Here is a tiny trained network, its code and every weight. The questions are about switching its units off for an input and a target symbol, where a switched-off unit gives its printed mean instead of its output.

import numpy as np


def w(rows, s, z=0):
    codes = np.array(rows[::2]) - 128.0
    scale = np.full(codes.shape[1], s)
    scale[-1] = z or s
    return codes * scale


def f(y):
    return np.maximum(y, 0)


def softmax(a):
    e = np.exp(a - a.max(-1, keepdims=True))
    return e / e.sum(-1, keepdims=True)


def log_softmax(a):
    a = a - a.max(-1, keepdims=True)
    return a - np.log(np.exp(a).sum(-1, keepdims=True))


def net(x, mask):
    ids = ['γδθλμξπστω'.index(c) for c in x.split()]
    T = len(ids)
    res = E[ids] + P[:T]
    u = 0
    for l in range(3):
        q, k, v = (res @ M[l].T for M in (Q, K, V))
        z = softmax(np.where(np.tri(T) > 0, q @ k.T / 3**0.5, -1e9)) @ v
        res = res + np.where(mask[u], z, O[l][:, -1]) @ O[l][:, :-1]
        u += 1
        y = f(res @ A[l][:, :-1].T + A[l][:, -1])
        res = res + np.where(mask[u : u + 4], y, B[l][:, -1]) @ B[l][:, :-1]
        u += 4
    return log_softmax(res[-1] @ U[:, :-1].T + U[:, -1])


Q, K, V, O, A, B = {}, {}, {}, {}, {}, {}
E = w([
[90,190,137,180,35,194,96,131,92,73,165,204],'γ',
[161,127,173,65,101,124,73,139,162,117,106,102],'δ',
[137,107,45,209,147,55,77,99,114,153,151,140],'θ',
[91,84,191,176,130,147,91,125,158,174,141,102],'λ',
[132,215,113,176,101,108,172,192,98,192,80,119],'μ',
[145,55,153,169,135,99,211,172,195,116,114,132],'ξ',
[95,5,107,154,52,129,149,44,92,162,94,94],'π',
[96,170,122,142,160,104,106,144,191,134,183,55],'σ',
[123,139,86,128,115,139,135,79,206,82,60,146],'τ',
[186,132,125,95,156,105,164,132,85,134,104,76],'ω',
],0.014)
P = w([
[186,186,180,110,163,68,161,104,214,95,203,172],'0',
[99,162,129,86,54,13,154,112,149,129,127,85],'1',
[121,153,101,107,117,69,132,140,127,127,122,91],'2',
[125,134,103,148,128,102,114,140,111,123,92,68],'3',
[139,133,107,171,133,141,99,121,88,153,90,81],'4',
[164,132,97,198,137,163,78,111,95,159,70,69],'5',
[184,152,104,228,149,198,97,80,83,190,78,64],'6',
[186,151,107,254,156,204,89,88,87,198,64,66],'7',
],0.0064)
Q[0] = w([
[53,179,149,127,114,62,167,176,135,150,83,74],'L0H1',
[255,144,98,252,184,211,56,186,50,104,202,163],'L0H1',
[64,112,142,139,108,233,184,158,117,74,164,200],'L0H1',
],0.0047)
K[0] = w([
[171,183,111,105,160,141,137,170,122,217,81,66],'L0H1',
[79,211,189,161,56,103,137,134,21,28,210,201],'L0H1',
[104,85,189,1,67,114,165,140,187,61,188,188],'L0H1',
],0.0044)
V[0] = w([
[154,112,90,158,199,58,128,60,133,175,57,59],'L0H1',
[208,159,129,203,163,23,144,119,132,176,80,65],'L0H1',
[89,252,171,200,19,196,170,106,126,86,66,200],'L0H1',
],0.0039)
O[0] = w([
[233,104,123,144,49,165,105,83,232,50,201,67,218],'L0H1',
[200,144,183,240,35,143,73,238,153,254,154,171,253],'L0H1',
[107,84,24,179,207,239,154,179,125,126,84,101,98],'L0H1',
],0.0051,0.0047)
A[0] = w([
[125,157,108,139,80,181,184,144,112,126,3,104,252],'L0N1',
[101,202,158,158,47,180,76,157,133,132,136,167,187],'L0N2',
[104,98,222,144,65,172,84,169,129,150,142,19,219],'L0N3',
[151,107,185,180,31,174,118,91,123,118,182,177,158],'L0N4',
],0.0056,0.0025)
B[0] = w([
[170,109,1,130,129,158,148,172,137,107,114,159,223],'L0N1',
[59,161,54,85,237,135,133,158,140,101,137,96,216],'L0N2',
[115,76,142,112,132,174,150,183,160,103,197,135,254],'L0N3',
[78,100,119,31,142,96,114,110,177,103,166,229,223],'L0N4',
],0.0076,0.0048)
Q[1] = w([
[69,212,215,97,97,1,139,23,79,132,92,213],'L1H1',
[166,124,178,67,117,106,182,78,106,125,114,143],'L1H1',
[130,140,205,118,161,131,154,139,120,108,128,87],'L1H1',
],0.009)
K[1] = w([
[151,114,182,119,107,4,85,105,42,118,254,151],'L1H1',
[161,116,186,93,81,97,158,128,108,99,177,149],'L1H1',
[124,157,232,101,153,116,153,132,166,90,192,95],'L1H1',
],0.0089)
V[1] = w([
[81,193,189,83,175,160,131,162,164,116,231,87],'L1H1',
[85,254,8,191,190,102,124,117,77,128,37,156],'L1H1',
[13,63,60,124,108,207,79,63,78,104,142,115],'L1H1',
],0.005)
O[1] = w([
[91,195,154,188,134,187,101,254,107,70,184,118,117],'L1H1',
[129,79,38,131,234,144,92,70,189,167,117,47,255],'L1H1',
[83,86,147,149,195,121,174,42,84,74,117,61,107],'L1H1',
],0.0061,0.0056)
A[1] = w([
[222,232,155,32,89,143,117,168,78,100,143,88,182],'L1N1',
[63,209,147,121,149,197,199,191,141,52,235,203,31],'L1N2',
[182,134,147,197,40,109,254,174,125,132,71,191,30],'L1N3',
[135,205,133,209,144,103,74,181,170,187,226,74,255],'L1N4',
],0.005,0.00097)
B[1] = w([
[215,223,12,95,47,202,129,88,93,34,157,134,169],'L1N1',
[3,121,193,162,190,71,142,122,214,19,63,196,180],'L1N2',
[254,60,91,153,150,41,109,98,83,167,3,176,157],'L1N3',
[192,96,165,204,56,132,243,90,102,124,181,62,254],'L1N4',
],0.0057,0.009)
Q[2] = w([
[131,126,67,141,126,205,152,118,85,72,180,61],'L2H1',
[118,37,75,206,143,140,147,143,182,129,243,94],'L2H1',
[226,31,3,229,155,146,137,16,220,124,151,46],'L2H1',
],0.0052)
K[2] = w([
[123,170,90,151,138,168,127,140,99,76,136,96],'L2H1',
[55,134,76,151,216,188,139,112,139,152,127,99],'L2H1',
[88,137,2,112,209,178,131,100,143,110,92,107],'L2H1',
],0.008)
V[2] = w([
[155,195,116,72,180,173,207,170,212,177,3,58],'L2H1',
[54,193,132,38,205,163,124,172,157,61,104,208],'L2H1',
[124,105,142,114,148,95,14,28,247,60,9,176],'L2H1',
],0.0045)
O[2] = w([
[158,50,102,107,70,182,150,191,210,122,142,112,238],'L2H1',
[180,42,156,165,38,153,62,138,80,94,175,122,167],'L2H1',
[157,94,127,79,133,66,127,184,86,49,254,196,251],'L2H1',
],0.0078,0.0022)
A[2] = w([
[3,63,212,151,147,123,52,89,101,111,116,218,106],'L2N1',
[154,240,74,120,132,106,136,114,92,168,131,143,193],'L2N2',
[77,168,209,75,99,160,75,229,111,94,73,247,253],'L2N3',
[185,171,109,64,100,115,179,146,93,172,47,213,57],'L2N4',
],0.0058,0.0017)
B[2] = w([
[127,110,82,122,41,124,224,168,96,237,192,138,188],'L2N1',
[176,176,133,134,163,117,49,122,58,171,204,98,255],'L2N2',
[36,147,193,63,195,176,7,134,117,193,48,101,188],'L2N3',
[147,2,136,200,135,136,116,101,75,101,92,135,210],'L2N4',
],0.008,0.0056)
U = w([
[150,104,60,74,80,85,137,197,153,76,217,170,230],'γ',
[201,122,138,217,67,216,67,62,30,115,108,122,14],'δ',
[97,110,121,107,70,105,254,36,83,157,103,152,134],'θ',
[95,206,114,116,230,44,104,96,113,176,172,118,202],'λ',
[128,133,102,152,91,172,122,113,192,234,64,108,117],'μ',
[96,190,153,213,94,116,194,123,151,48,111,139,169],'ξ',
[75,96,126,129,251,160,137,75,84,87,80,78,90],'π',
[99,179,126,78,122,157,30,130,129,116,90,127,174],'σ',
[112,96,152,183,194,64,125,199,135,124,52,177,3],'τ',
[96,145,143,123,82,151,137,177,104,219,147,160,15],'ω',
],0.005,0.0021)

Each question gives the input, a string of symbols that net reads in full, and the target symbol t.
The units are the heads (3 rows each of Q, K, V and O) and the neurons (one row each of A and B). Each row of codes is followed by its name. A weight is (code - 128) times the scale printed after its matrix; where a second scale follows, it is the last column's (O, A, B and U).
mask holds one flag per unit, layer by layer, with each layer's heads first. A switched-off unit (its flag False) gives its mean, the last column of its rows in O or B, instead of its output. The means were averaged over made-up inputs and are rounded, as every weight is.
A unit's drop is (log p(t) with every unit on - log p(t) with that unit switched off) / (log p(t) with every unit on - log p(t) with every unit switched off).
The circuit of an input: a set's keep is (log p(t) with only the set's units on - log p(t) with every unit switched off) / (log p(t) with every unit on - log p(t) with every unit switched off). Starting from the 12 units with the biggest drops (on a tie, the unit counted first), units are removed one at a time, each time the one whose removal leaves the highest keep (on an exact tie, the one counted first), for as long as the keep stays at least 0.8.
units of the circuit, in order: the units of the circuit, biggest drop first
k most important neurons: the k neurons with the biggest drops, biggest first
top k neurons in layer l: the k neurons of layer l with the biggest drops, biggest first
input ξ ξ μ θ τ θ π, target γ: units of the circuit, in order => [L1N4, L2H1, L0N3]
input τ γ μ ω γ λ θ σ, target π: units of the circuit, in order => [L0H1, L1H1]
input τ θ γ σ σ ω λ σ, target δ: units of the circuit, in order => [L2H1, L1N4, L0N2]
input θ τ θ ω ξ θ, target γ: units of the circuit, in order => [L2H1, L1N4, L0H1]
input τ τ θ λ ω τ ξ, target γ: units of the circuit, in order => [L2H1, L1N4]
input θ γ θ, target δ: units of the circuit, in order => [L2H1, L0N2]
input ω θ ξ θ θ σ, target ξ: 3 most important neurons => [L1N4, L1N2, L0N3]
input γ δ γ, target π: 3 most important neurons => [L0N3, L0N1, L0N4]
input τ λ σ ω δ θ, target γ: units of the circuit, in order => [L2H1, L0H1]
input λ τ θ ω θ μ θ π, target μ: 2 most important neurons => [L0N2, L0N1]
input θ σ τ σ δ, target γ: units of the circuit, in order => [L2H1, L0N3, L1N4]
input τ λ μ ω θ θ σ, target μ: 2 most important neurons => [L0N2, L0N1]
input θ θ θ ω θ θ ω ξ, target τ: top 2 neurons in layer 1 => [L1N3, L1N2]
input θ σ δ, target σ: units of the circuit, in order => [L2N3, L1H1, L1N2, L0N3]
input θ θ π γ σ θ, target δ: top 2 neurons in layer 1 => [L1N2, L1N4]
input θ θ σ γ, target γ: most important neuron => [L2N1]
input ω θ θ θ γ λ, target γ: top neuron in layer 2 => [L2N1]
input γ θ γ ω θ, target π: top 2 neurons in layer 0 => [L0N1, L0N3]
input θ σ ω, target δ: 2 most important neurons => [L1N1, L2N4]
input θ π λ θ θ μ θ γ, target γ: 2 most important neurons => [L0N4, L0N2]
input γ θ τ σ θ σ μ, target γ: top neuron in layer 0 => [L0N1]
input θ τ μ λ δ, target μ: top 3 neurons in layer 0 => [L0N2, L0N1, L0N4]
input θ γ γ ω ξ λ, target π: 3 most important neurons => [L0N3, L0N1, L0N4]
input μ γ θ θ σ ξ, target γ: 2 most important neurons => [L1N4, L1N2]
input θ λ ξ λ, target ω: 2 most important neurons => [L2N1, L2N3]
